Below is a small trained network, with its code and all its weights. Each question gives an input and a class and asks what happens when units are switched off, that is, made to give their printed mean instead of their output.

import numpy as np


def w(rows, s, z=0):
    codes = np.array(rows[::2]) - 128.0
    scale = np.full(codes.shape[1], s)
    scale[-1] = z or s
    return codes * scale


def f(y):
    return y / 2 * (1 + np.tanh(0.7978845608 * (y + 0.044715 * y**3)))


def log_softmax(a):
    a = a - a.max(-1, keepdims=True)
    return a - np.log(np.exp(a).sum(-1, keepdims=True))


def net(x, mask):
    res = np.array(x, float).reshape(1, 6) / 4 @ E
    y = f(res @ A[0][:, :-1].T + A[0][:, -1])
    res = res + np.where(mask, y, B[0][:, -1]) @ B[0][:, :-1]
    return log_softmax(res[-1] @ U[:, :-1].T + U[:, -1])


A, B = {}, {}
E = w([
[145,91,139,246,94,81,55,117,93],'x0',
[111,142,159,125,150,176,125,80,48],'x1',
[115,98,105,56,201,141,56,108,139],'x2',
[77,101,208,143,194,119,168,212,116],'x3',
[116,150,130,152,168,114,135,108,130],'x4',
[115,174,191,32,90,72,86,113,117],'x5',
],0.011)
A[0] = w([
[157,156,92,93,155,139,195,144,105,25],'N0',
[125,163,143,94,153,189,185,94,98,98],'N1',
[59,126,157,128,155,136,142,142,64,121],'N2',
[91,60,161,136,141,90,128,178,142,108],'N3',
[168,132,76,85,134,139,155,133,146,66],'N4',
[101,181,169,79,105,81,139,123,129,65],'N5',
[86,80,109,177,128,109,106,140,172,106],'N6',
[113,157,124,79,128,136,176,130,127,108],'N7',
[157,80,80,97,194,112,115,136,126,68],'N8',
[111,224,108,159,150,79,169,120,108,149],'N9',
[136,171,111,136,79,91,182,135,112,57],'N10',
[145,80,140,175,149,185,134,113,127,78],'N11',
[130,208,88,155,111,173,109,57,120,114],'N12',
[157,101,79,149,163,168,184,120,154,99],'N13',
[151,144,155,168,67,167,194,145,90,102],'N14',
[104,148,149,147,173,151,138,205,141,3],'N15',
[92,190,178,152,96,85,41,122,116,180],'N16',
[100,156,133,106,138,191,155,110,50,146],'N17',
[78,138,176,146,141,148,144,170,120,48],'N18',
[137,141,152,165,108,193,152,141,149,48],'N19',
[147,118,115,106,179,142,55,120,80,145],'N20',
[115,184,107,98,133,121,156,184,252,111],'N21',
],0.012,0.0039)
B[0] = w([
[172,49,133,127,40,135,25,67,53,186],'N0',
[159,52,161,179,122,120,148,189,41,211],'N1',
[181,190,22,128,63,69,144,69,165,189],'N2',
[135,169,73,104,83,52,84,90,144,199],'N3',
[169,134,120,149,105,114,106,127,120,188],'N4',
[3,96,145,95,64,171,187,59,140,196],'N5',
[126,133,158,169,88,131,184,103,49,185],'N6',
[143,18,120,128,78,110,144,134,100,197],'N7',
[67,150,52,103,194,188,79,151,89,175],'N8',
[106,44,80,101,186,153,123,217,165,178],'N9',
[84,174,59,29,213,187,44,190,72,182],'N10',
[121,62,194,115,95,180,159,67,146,177],'N11',
[192,188,64,92,85,63,88,87,208,218],'N12',
[100,133,101,79,45,226,201,24,177,216],'N13',
[102,134,65,109,185,138,105,200,71,212],'N14',
[150,128,121,78,82,97,71,83,144,189],'N15',
[125,11,155,136,154,164,188,77,84,214],'N16',
[177,182,149,216,134,73,165,175,130,204],'N17',
[83,211,67,78,75,23,52,90,177,181],'N18',
[27,63,98,56,118,166,94,109,84,162],'N19',
[76,135,64,158,171,123,142,180,66,186],'N20',
[209,122,138,223,142,131,169,136,7,249],'N21',
],0.0071,0.011)
U = w([
[180,156,67,66,64,62,65,80,171,69],'0',
[47,59,164,92,103,216,213,32,122,74],'1',
[197,34,161,238,116,115,102,129,29,62],'2',
[58,119,55,83,221,179,76,207,79,98],'3',
[185,135,133,215,139,110,166,138,75,206],'4',
[151,82,113,132,148,117,156,129,130,247],'5',
[140,117,199,149,164,154,161,162,210,155],'6',
[149,234,255,121,202,188,90,190,203,63],'7',
],0.0091,0.014)

Each question gives the input, the list of numbers given to net, and the class t.
The units are the neurons (one row each of A and B). Each row of codes is followed by its name. A weight is (code - 128) times the scale printed after its matrix; where a second scale follows, it is the last column's (A, B and U).
mask holds one flag per neuron, in row order. A switched-off neuron (its flag False) gives its mean, the last column of its row in B, instead of its output. The means were averaged over made-up inputs and are rounded, as every weight is.
A unit's drop is (log p(t) with every unit on - log p(t) with that unit switched off) / (log p(t) with every unit on - log p(t) with every unit switched off).
The circuit of an input: a set's keep is (log p(t) with only the set's units on - log p(t) with every unit switched off) / (log p(t) with every unit on - log p(t) with every unit switched off). Starting from the 12 units with the biggest drops (on a tie, the unit counted first), units are removed one at a time, each time the one whose removal leaves the highest keep (on an exact tie, the one counted first), for as long as the keep stays at least 0.8.
units of the circuit, in order: the units of the circuit, biggest drop first
most important unit: the unit with the biggest drop
k most important neurons: the k neurons with the biggest drops, biggest first
input [-1,-4,6,1,-6,2], class 3: most important neuron -> N8
input [-6,-3,-2,-2,-1,-5], class 2: units of the circuit, in order -> N21; N0
input [-8,6,8,-8,4,-7], class 0: 4 most important neurons -> N12; N13; N21; N0
input [-4,6,3,-2,5,-4], class 4: 2 most important neurons -> N17; N1
input [1,-6,-7,0,-2,-2], class 3: 2 most important neurons -> N10; N14
input [0,-8,-4,3,-8,3], class 4: units of the circuit, in order -> N21; N0
input [5,8,5,2,1,7], class 4: units of the circuit, in order -> N17; N20; N2
input [-8,2,-6,4,-2,-4], class 2: units of the circuit, in order -> N0; N1
input [4,8,4,0,-1,5], class 4: units of the circuit, in order -> N17; N2; N20
input [-8,7,4,-6,-5,0], class 2: units of the circuit, in order -> N1; N0
input [5,-7,-3,-6,-1,-8], class 1: units of the circuit, in order -> N13; N11
input [5,8,1,2,1,6], class 4: units of the circuit, in order -> N17; N2
input [-6,5,-3,-5,3,0], class 2: 2 most important neurons -> N1; N0
input [-5,-8,6,-1,-6,-6], class 4: most important unit -> N21
input [-2,3,-8,-1,2,8], class 1: 2 most important neurons -> N5; N16
input [-8,4,-7,-2,4,-3], class 2: units of the circuit, in order -> N1; N0
input [-4,7,5,8,-8,-7], class 0: 3 most important neurons -> N2; N18; N15
input [-8,-4,-4,2,-4,-1], class 2: units of the circuit, in order -> N21; N0
input [7,8,3,6,2,8], class 1: 2 most important neurons -> N16; N5
input [6,5,4,-6,7,-3], class 5: most important neuron -> N21
input [-7,7,-7,6,7,-3], class 2: 2 most important neurons -> N1; N0
input [-7,-3,-4,7,-3,-4], class 0: 3 most important neurons -> N18; N15; N3
